j712: [ 72 101 112 172 149 107 147  98 131 148 108  85]
j890: [152 193 115 138 114 154 158 166 134 155  92 149]
j674: [ 91 191 128 119  91 107 147  98 131 148 108  85]
j93: [173 123 182 172 159 113 107  91 127 119 156 133]
j769: [140 167 140  78 145  98 194 113 107 135 121 139]
j847: [168 132 155  91 191 128 119  93 142  94 148 131]
succ: [194] : [113]
q: [ 91 191 128 119  93] : j847

j709: [136 103 148 110 192 127 124 139 149 144 165 154 132 106 102 136 129 128
 118 115 101 132 124 116 151 104 132 149]
j923: [140 135 106 138 135 130 113 125 127 128 129 125 127 131 120 133 119 136
 145 123 115 145 129 132 132 135 140 117]
j461: [127 121 125 127 133 134 132 131 138 124 130 132 134 123 127 123 126 122
 125 125 123 128 124 123 136 126 125 121]
j50: [139 129 129 123 130 126 136 121 133 108 128 129 123 122 123 117 120 130
 133 127 126 120 129 130 140 136 124 119]
j738: [127 135 130 135 125 125 135 128 132 126 133 134 135 136 136 120 123 133
 126 131 133 125 124 129 126 138 120 118]
j241: [119 120 125 130 128 128 123 134 135 127 119 130 129 121 119 130 128 128
 125 124 119 129 127 124 136 120 129 135]
j277: [126 130 134 127 138 119 126 139 125 125 112 127 142 135 139 135 128 140
 127 132 126 131 120 115 137 130 140 118]
j798: [129 140 133 129 119 117 121 123 113 134 125 120 118 138 131 136 131 139
 132 134 137 128 134 135 114 131 134 140]
j743: [ 92 124 122 145 122 136 103 148 110 192 127 124 140 149 144 165 154 121
 112 132 136 154 125 123  87 100 141 160]
j366: [128 128 128 128 128 128 128 128 128 128 128 128 128 128 128 128 128 128
 128 128 127 128 128 128 128 128 128 128]
q: [128 128 128 128 128 128 128 128 128 128 128 128 128 128 128 128 128 128
 128 128 127 128 128 128 128 128 128 128] : j366
key -> tag
[123] -> j252
[120] -> j803
[133] -> j44
[128] -> j733
[165] -> j282
join j366 16:  : j733
q: [136 103 148 110 192 127 124 140 149 144 165 154] : j743

j167: [201 182  55  63 137]
j903: [ 97  96  66 200 111]
j63: [200 179  55 137  63]
key -> tag
[178] -> j699
[179] -> j417
[55] -> j90
[180] -> j214
[96] -> j117
[182] -> j269
[181] -> j936
join j63 2:  : j417
q: [201 182  55  63 137] : j167
q: [ 55  63 137] : j167
succ: [66] : [200]
succ: [96] : [66]

j921: [116 130 150 144 119]
j737: [125 127 117 136 195]
j490: [130 116 101 118 130]
succ: [136] : [195]
q: [116 130] : j921
succ: [117] : [136]
tags:
[116] -> j465
[119] -> j781
[129] -> j581
[130] -> j492
[117] -> j669
join j490 5:  : j492

j302: [196 193 107 118 123]
j152: [101 109 119 125 151]
j138: [178 177 127 122 114]
j633: [131 120 109 107 146]
j947: [160 168 154 134  99]
j157: [146 138  90 110 156]
j185: [137 143  96 128 154]
j610: [143 165 114 144 137]
j887: [ 98 147 109 169 162]
j666: [158 155  82 117 158]
j813: [ 96 129 164 161 105]
Table of tags by key:
[178] -> j646
[133] -> j357
[134] -> j385
[177] -> j628
[159] -> j116
[161] -> j237
[168] -> j486
[160] -> j354
join j947 1:  : j354
q: [117 158] : j666
q: [143 165 114] : j610
q: [ 96 128] : j185
succ: [120] : [109]
q: [137 143  96 128 154] : j185
q: [146 138  90 110 156] : j157

